Here is a tiny trained network, its code and every weight. The questions are about switching its units off for an input and a class, where a switched-off unit gives its printed mean instead of its output.

import numpy as np


def w(rows, s, z=0):
    codes = np.array(rows[::2]) - 128.0
    scale = np.full(codes.shape[1], s)
    scale[-1] = z or s
    return codes * scale


def f(y):
    return np.maximum(y, 0)


def log_softmax(a):
    a = a - a.max(-1, keepdims=True)
    return a - np.log(np.exp(a).sum(-1, keepdims=True))


def net(x, mask):
    res = np.array(x, float).reshape(1, 8) / 4 @ E
    y = f(res @ A[0][:, :-1].T + A[0][:, -1])
    res = res + np.where(mask, y, B[0][:, -1]) @ B[0][:, :-1]
    return log_softmax(res[-1] @ U[:, :-1].T + U[:, -1])


A, B = {}, {}
E = w([
[129,130,127,128,124,129,126,128,128],'x0',
[128,127,128,124,127,128,125,128,127],'x1',
[122,162,185,120,206,163,100,207,92],'x2',
[6,108,110,93,143,80,129,128,74],'x3',
[127,128,129,125,128,129,129,128,129],'x4',
[103,43,184,171,73,146,120,191,196],'x5',
[127,128,130,125,128,131,128,128,130],'x6',
[130,129,127,127,125,126,129,129,127],'x7',
],0.015)
A[0] = w([
[115,110,93,120,102,101,140,67,122,7],'neuron 0',
[41,110,117,127,109,98,133,129,116,23],'neuron 1',
[112,148,126,114,127,119,141,122,126,137],'neuron 2',
[149,139,127,131,130,119,95,126,149,103],'neuron 3',
[94,139,105,84,159,122,105,105,68,140],'neuron 4',
[140,138,172,120,185,144,121,216,126,66],'neuron 5',
[90,131,104,132,150,128,114,146,107,112],'neuron 6',
[98,112,140,135,124,124,125,163,137,15],'neuron 7',
[168,168,95,119,150,110,132,91,87,187],'neuron 8',
[138,104,106,151,95,96,159,106,142,157],'neuron 9',
[4,102,118,106,117,108,127,114,117,127],'neuron 10',
[104,102,119,121,104,133,101,109,159,87],'neuron 11',
[181,182,84,105,143,118,127,45,96,80],'neuron 12',
[107,133,116,125,156,103,134,118,119,109],'neuron 13',
[62,156,126,131,140,101,128,157,85,97],'neuron 14',
[145,148,133,133,201,152,125,123,97,90],'neuron 15',
[162,96,125,128,103,155,96,127,136,103],'neuron 16',
],0.024,0.019)
B[0] = w([
[136,203,135,93,194,129,77,149,79,164],'neuron 0',
[149,2,78,175,79,161,109,101,120,188],'neuron 1',
[113,142,124,154,123,108,135,117,144,155],'neuron 2',
[96,105,152,117,146,113,117,171,121,148],'neuron 3',
[110,136,168,131,127,122,198,142,170,231],'neuron 4',
[153,78,69,132,115,135,75,90,100,218],'neuron 5',
[127,164,155,138,121,151,152,144,146,175],'neuron 6',
[135,194,129,104,184,117,105,140,114,146],'neuron 7',
[124,156,107,112,170,126,60,125,69,251],'neuron 8',
[113,97,156,145,93,133,182,143,167,190],'neuron 9',
[144,158,87,97,160,122,62,111,85,255],'neuron 10',
[141,104,151,147,108,126,154,128,149,154],'neuron 11',
[152,47,84,147,81,143,104,108,137,249],'neuron 12',
[148,159,157,130,116,138,125,170,154,164],'neuron 13',
[111,161,176,126,128,105,173,144,155,208],'neuron 14',
[110,181,155,113,148,118,149,144,138,201],'neuron 15',
[100,146,134,126,118,118,170,111,135,163],'neuron 16',
],0.025,0.028)
U = w([
[156,3,72,165,66,164,91,116,129,253],'0',
[150,137,99,66,220,134,45,160,69,68],'1',
[97,131,217,138,109,119,219,193,208,70],'2',
],0.0062,0.005)

Each question gives the input, the list of numbers given to net, and the class t.
The units are the neurons (one row each of A and B). Each row of codes is followed by its name. A weight is (code - 128) times the scale printed after its matrix; where a second scale follows, it is the last column's (A, B and U).
mask holds one flag per neuron, in row order. A switched-off neuron (its flag False) gives its mean, the last column of its row in B, instead of its output. The means were averaged over made-up inputs and are rounded, as every weight is.
A unit's drop is (log p(t) with every unit on - log p(t) with that unit switched off) / (log p(t) with every unit on - log p(t) with every unit switched off).
The circuit of an input: a set's keep is (log p(t) with only the set's units on - log p(t) with every unit switched off) / (log p(t) with every unit on - log p(t) with every unit switched off). Starting from the 12 units with the biggest drops (on a tie, the unit counted first), units are removed one at a time, each time the one whose removal leaves the highest keep (on an exact tie, the one counted first), for as long as the keep stays at least 0.8.
circuit, biggest first: the units of the circuit, biggest drop first
k most important neurons: the k neurons with the biggest drops, biggest first
drop of u: that unit's drop, to one decimal
input [-3,-1,8,-8,-1,3,-7,-2], class 0: circuit, biggest first : [neuron 5]
input [-1,-3,8,-2,-4,3,-6,1], class 0: 4 most important neurons : [neuron 5; neuron 8; neuron 10; neuron 0]
input [4,4,-5,4,-3,0,-5,-1], class 1: 4 most important neurons : [neuron 0; neuron 12; neuron 10; neuron 5]
input [-6,-4,5,6,3,-4,-8,3], class 2: 2 most important neurons : [neuron 4; neuron 14]
input [2,1,-4,-2,-8,-8,4,6], class 0: 2 most important neurons : [neuron 12; neuron 10]
input [1,0,5,1,-2,8,3,-3], class 1: 2 most important neurons : [neuron 12; neuron 7]
input [-1,-1,-3,0,-4,3,5,4], class 2: 2 most important neurons : [neuron 12; neuron 5]
input [7,1,-7,6,2,0,-3,-5], class 1: 4 most important neurons : [neuron 0; neuron 10; neuron 12; neuron 5]
input [4,3,8,1,5,-6,-2,5], class 2: 2 most important neurons : [neuron 4; neuron 10]
input [1,-8,2,3,1,7,4,5], class 1: 3 most important neurons : [neuron 12; neuron 7; neuron 10]
input [-2,-1,-7,-8,-5,1,6,-6], class 2: 2 most important neurons : [neuron 5; neuron 1]
input [8,3,7,3,4,0,0,-6], class 2: 2 most important neurons : [neuron 8; neuron 14]
input [2,-1,-7,3,-5,0,-4,-4], class 1: 2 most important neurons : [neuron 0; neuron 10]
input [-3,2,6,8,3,-6,2,1], class 2: circuit, biggest first : [neuron 4]
input [-7,0,5,7,3,-1,-5,-4], class 2: drop of neuron 14 : 0.7
input [0,0,-6,-1,7,-8,-8,-3], class 0: drop of neuron 15 : 0.2
input [3,4,0,0,-4,-6,-1,-3], class 0: drop of neuron 12 : 6.6
